Below is a small trained network, with its code and all its weights. Each question gives an input and a class and asks what happens when units are switched off, that is, made to give their printed mean instead of their output.

import numpy as np


def w(rows, s, z=0):
    codes = np.array(rows[::2]) - 128.0
    scale = np.full(codes.shape[1], s)
    scale[-1] = z or s
    return codes * scale


def norm(h):
    return h / np.sqrt((h * h).mean(-1, keepdims=True) + 1e-5)


def f(y):
    return y / 2 * (1 + np.tanh(0.7978845608 * (y + 0.044715 * y**3)))


def log_softmax(a):
    a = a - a.max(-1, keepdims=True)
    return a - np.log(np.exp(a).sum(-1, keepdims=True))


def net(x, mask):
    res = np.array(x, float).reshape(1, 3) / 4 @ E
    u = 0
    for l in range(2):
        y = f(norm(res) @ A[l][:, :-1].T + A[l][:, -1])
        res = res + np.where(mask[u : u + 14], y, B[l][:, -1]) @ B[l][:, :-1]
        u += 14
    return log_softmax(norm(res)[-1] @ U[:, :-1].T + U[:, -1])


A, B = {}, {}
E = w([
[197,44,123,86,171,155],'x0',
[110,122,160,254,212,54],'x1',
[171,160,209,230,95,192],'x2',
],0.0049)
A[0] = w([
[145,83,108,172,171,88,88],'L0N0',
[83,99,99,81,119,127,107],'L0N1',
[110,79,112,208,191,85,189],'L0N2',
[45,181,68,121,154,81,2],'L0N3',
[59,152,134,109,172,130,71],'L0N4',
[179,61,89,96,192,126,111],'L0N5',
[209,8,134,129,164,143,136],'L0N6',
[55,203,144,112,87,134,137],'L0N7',
[120,106,53,105,203,74,103],'L0N8',
[125,160,138,182,226,122,121],'L0N9',
[55,162,96,63,170,55,172],'L0N10',
[60,166,154,123,85,55,69],'L0N11',
[112,148,147,165,200,23,107],'L0N12',
[128,121,192,157,136,204,171],'L0N13',
],0.013,0.0089)
B[0] = w([
[122,99,164,145,118,68,170],'L0N0',
[140,139,153,79,152,30,174],'L0N1',
[100,171,96,102,210,74,254],'L0N2',
[133,184,10,92,209,150,156],'L0N3',
[170,141,107,171,190,146,131],'L0N4',
[52,102,120,159,102,111,212],'L0N5',
[155,84,177,70,149,90,237],'L0N6',
[147,166,168,188,99,67,196],'L0N7',
[50,113,129,180,102,150,210],'L0N8',
[177,121,65,48,190,93,203],'L0N9',
[200,132,131,85,149,78,247],'L0N10',
[202,77,42,128,154,124,162],'L0N11',
[79,101,97,178,60,153,217],'L0N12',
[150,139,176,169,122,155,201],'L0N13',
],0.011,0.0098)
A[1] = w([
[46,102,115,72,99,99,53],'L1N0',
[146,173,110,151,214,102,59],'L1N1',
[133,191,104,131,32,148,78],'L1N2',
[188,49,108,126,124,234,68],'L1N3',
[201,143,90,94,100,118,127],'L1N4',
[130,139,180,198,101,85,225],'L1N5',
[119,104,70,57,42,68,127],'L1N6',
[61,33,97,66,145,62,143],'L1N7',
[112,208,46,122,174,205,107],'L1N8',
[196,72,213,143,63,170,2],'L1N9',
[52,212,101,151,195,26,229],'L1N10',
[92,143,67,103,185,181,118],'L1N11',
[199,46,122,84,73,160,96],'L1N12',
[102,253,42,206,158,171,110],'L1N13',
],0.012,0.0048)
B[1] = w([
[109,132,40,139,110,179,157],'L1N0',
[174,90,150,75,108,114,165],'L1N1',
[176,204,43,167,163,114,133],'L1N2',
[76,3,164,113,153,63,131],'L1N3',
[60,55,153,180,162,85,146],'L1N4',
[145,155,64,70,134,179,170],'L1N5',
[144,97,115,112,172,181,178],'L1N6',
[176,188,76,187,86,174,226],'L1N7',
[103,205,71,129,127,218,136],'L1N8',
[106,120,134,218,48,27,147],'L1N9',
[114,101,236,123,121,139,252],'L1N10',
[148,187,83,139,53,224,135],'L1N11',
[96,105,221,142,78,122,137],'L1N12',
[28,164,143,90,87,233,158],'L1N13',
],0.011,0.017)
U = w([
[254,92,189,34,225,32,255],'0',
[210,42,23,89,41,211,160],'1',
[222,247,99,215,37,118,94],'2',
[159,53,213,222,15,29,28],'3',
[77,207,17,69,224,192,159],'4',
[24,24,49,186,168,21,68],'5',
[49,220,208,62,140,227,102],'6',
],0.018,0.005)

Each question gives the input, the list of numbers given to net, and the class t.
The units are the neurons (one row each of A and B). Each row of codes is followed by its name. A weight is (code - 128) times the scale printed after its matrix; where a second scale follows, it is the last column's (A, B and U).
mask holds one flag per neuron, layer by layer. A switched-off neuron (its flag False) gives its mean, the last column of its row in B, instead of its output. The means were averaged over made-up inputs and are rounded, as every weight is.
A unit's drop is (log p(t) with every unit on - log p(t) with that unit switched off) / (log p(t) with every unit on - log p(t) with every unit switched off).
The circuit of an input: a set's keep is (log p(t) with only the set's units on - log p(t) with every unit switched off) / (log p(t) with every unit on - log p(t) with every unit switched off). Starting from the 12 units with the biggest drops (on a tie, the unit counted first), units are removed one at a time, each time the one whose removal leaves the highest keep (on an exact tie, the one counted first), for as long as the keep stays at least 0.8.
circuit, biggest first: the units of the circuit, biggest drop first
most important unit: the unit with the biggest drop
top k neurons: the k neurons with the biggest drops, biggest first
k most important neurons of layer l: the k neurons of layer l with the biggest drops, biggest first
input [-7,3,-4], class 4: 2 most important neurons of layer 0 => L0N3, L0N11
input [-3,1,-5], class 4: circuit, biggest first => L0N3
input [2,-4,-6], class 1: top 2 neurons => L0N2, L1N7
input [-8,4,3], class 6: circuit, biggest first => L1N13, L0N6
input [0,1,-8], class 4: 2 most important neurons of layer 0 => L0N13, L0N7
input [-5,7,-1], class 4: top 2 neurons => L0N9, L0N12
input [3,0,-1], class 1: 4 most important neurons of layer 1 => L1N7, L1N0, L1N4, L1N9
input [4,7,0], class 5: top 3 neurons => L0N12, L0N10, L0N2
input [-7,1,1], class 6: top 3 neurons => L1N13, L0N6, L0N1
input [7,-3,0], class 1: top 2 neurons => L0N5, L1N10
input [-5,5,1], class 6: circuit, biggest first => L0N6, L1N13
input [4,2,-4], class 5: 2 most important neurons of layer 0 => L0N8, L0N5
input [-5,1,-4], class 4: 3 most important neurons of layer 0 => L0N3, L0N6, L0N11
input [1,7,8], class 0: circuit, biggest first => L0N9
input [-1,0,2], class 2: top 3 neurons => L0N2, L0N13, L0N3
input [-8,-5,0], class 0: top 2 neurons => L1N7, L0N12
input [3,6,-7], class 5: 2 most important neurons of layer 0 => L0N8, L0N12
input [-8,0,-4], class 0: 2 most important neurons of layer 1 => L1N7, L1N1
input [1,-4,-6], class 1: top 2 neurons => L0N2, L1N7
input [0,4,-3], class 4: most important unit => L0N2
input [8,0,8], class 3: top 2 neurons => L1N9, L0N2
input [0,-8,-5], class 0: top 3 neurons => L0N12, L0N1, L0N10
input [0,6,-5], class 4: top 2 neurons => L0N3, L0N2
input [-1,-7,-2], class 0: top 2 neurons => L0N12, L0N8
input [6,-1,-1], class 1: top 2 neurons => L0N5, L1N7
input [6,3,-8], class 5: top 2 neurons => L0N8, L0N5
input [8,4,-3], class 5: most important unit => L0N5
